Look-ups in named tables: a row name and a column name give one cell, copied from the table.

ferugut.csv
,mup,linel
tev,193,27
kene,200,227
bivizo,220,102

mup of kene: 200
mup of bivizo: 220
mup of tev: 193
linel of bivizo: 102
linel of kene: 227
linel of tev: 27

ton:
columns: mak, dop, zoz, damigi, kal, nul, kabufof
kup: [50, 32, 70, 29, 40, 25, 57]
lavozu: [61, 32, 54, 29, 28, 25, 68]
ratesiz: [73, 27, 63, 23, 69, 30, 66]
nikik: [65, 52, 32, 29, 54, 43, 69]
fanoseb: [45, 24, 76, 62, 79, 49, 73]
kugapub: [58, 23, 63, 55, 60, 35, 69]
kikiru: [60, 58, 62, 38, 64, 64, 62]
monu: [37, 46, 31, 45, 61, 77, 40]
rede: [55, 42, 50, 64, 33, 41, 63]
pakale: [67, 48, 78, 54, 29, 74, 59]
buv: [40, 61, 66, 30, 54, 43, 31]

What is the zoz of ratesiz in ton? 63
What is the nul of kup in ton? 25
What is the damigi of rede in ton? 64
What is the kabufof of buv in ton? 31
What is the zoz of monu in ton? 31
What is the dop of buv in ton? 61
What is the kal of lavozu in ton? 28
What is the mak of kikiru in ton? 60
What is the mak of kugapub in ton? 58
What is the nul of ratesiz in ton? 30
What is the kal of kup in ton? 40
What is the kal of kugapub in ton? 60
What is the zoz of nikik in ton? 32
What is the damigi of kup in ton? 29
What is the damigi of monu in ton? 45
What is the mak of nikik in ton? 65
What is the damigi of pakale in ton? 54
What is the kal of ratesiz in ton? 69
Row with the largest zoz: pakale

meb =
|  | bav | dudotav |
|---|---|---|
| lin | 410 | 207 |
| busapi | 804 | 120 |
| reratan | 387 | 620 |
| nol | 493 | 56 |
| beved | 525 | 139 |
| zolava | 453 | 285 |
| bap | 238 | 262 |
| tesaven | 375 | 694 |
| gaf | 765 | 110 |

dudotav of nol: 56
dudotav of bap: 262
bav of beved: 525
bav of bap: 238
bav of reratan: 387
dudotav of lin: 207

Table nemosaz
,sorube,mon,mesu,bop,nofosi,ragezim,gem,peb,loda,bof
tiligo,37,85,98,70,98,114,61,135,84,85
fiko,5,117,93,54,103,145,42,153,47,66
gedu,47,121,82,38,179,64,83,56,51,38
pem,57,114,60,63,139,101,51,78,49,62
teb,96,123,60,80,194,74,64,94,55,58
bol,68,79,79,74,110,90,74,95,92,86
susubu,30,126,93,88,121,150,11,166,36,74
soduso,105,114,55,90,196,74,87,138,90,75
napo,85,106,52,81,164,86,79,117,91,80
rivivan,72,96,55,80,132,101,68,119,92,88

soduso, bop => 90
rivivan, ragezim => 101
pem, loda => 49
napo, ragezim => 86
tiligo, nofosi => 98
tiligo, sorube => 37
soduso, gem => 87
soduso, ragezim => 74
napo, mesu => 52
rivivan, nofosi => 132
rivivan, mon => 96
Row with the largest peb: susubu

voviluz.tsv
	tuzo	bov	bik	ner	tefo	riki	som
dap	352	-567	188	-299	185	92	3
tetigan	101	129	723	-482	32	-249	286
kulemid	-486	-305	-467	290	162	-127	-261
nisifiv	179	-826	-610	198	523	842	-748
num	219	-126	462	-520	240	-652	240
liro	-691	-494	-389	889	-74	-384	-243
lebila	133	-305	-711	75	302	386	-563
momaf	-128	-331	-52	176	-444	-106	-208

lebila, bik => -711
lebila, som => -563
liro, som => -243
lebila, bov => -305
nisifiv, bov => -826
nisifiv, tuzo => 179

tugeli.csv
,mes,tun
safeg,3.429,4.085
bog,2.243,9.410
nizonap,1.092,1.641
beb,8.671,8.613
reka,9.983,2.970
gal,1.342,1.190
ninak,4.406,6.767
ludebag,7.874,4.329
garip,0.500,2.371
mopopo,7.068,8.733

What is the mes of mopopo in tugeli?
7.068
What is the tun of gal in tugeli?
1.190
What is the mes of garip in tugeli?
0.500
What is the tun of nizonap in tugeli?
1.641
What is the mes of beb in tugeli?
8.671
What is the tun of safeg in tugeli?
4.085
What is the tun of reka in tugeli?
2.970
What is the tun of ninak in tugeli?
6.767
What is the mes of nizonap in tugeli?
1.092
What is the tun of garip in tugeli?
2.371
What is the tun of bog in tugeli?
9.410
What is the mes of ninak in tugeli?
4.406
What is the tun of beb in tugeli?
8.613
Row with the largest mes: reka

mip.tsv
	tatap	somirap	lati	pegeg	natese
sal	7418	5556	3562	4135	1855
kozu	7817	4397	6024	8144	5891
tunina	7817	4398	4799	7517	6066
butozov	7070	5754	1878	5284	2641
lis	7485	5519	4563	6229	2665
bom	7720	4549	4248	6880	2726
pobaz	7485	5519	3999	4910	5562
ril	7100	5738	2774	3233	2442
rakuf	7070	5754	5549	8271	4279
bolal	7794	4390	2483	3995	6539
zum	7742	4528	4616	5929	6143
latel	7720	4549	3876	7484	4818
dosogo	7793	4390	6626	8023	5586

What is the pegeg of bom in mip?
6880
What is the tatap of kozu in mip?
7817
What is the pegeg of kozu in mip?
8144
What is the tatap of lis in mip?
7485
What is the pegeg of zum in mip?
5929
What is the natese of pobaz in mip?
5562
What is the natese of sal in mip?
1855
What is the natese of kozu in mip?
5891
What is the pegeg of ril in mip?
3233
What is the somirap of latel in mip?
4549
What is the somirap of bom in mip?
4549
What is the natese of rakuf in mip?
4279
What is the tatap of latel in mip?
7720
What is the natese of bom in mip?
2726

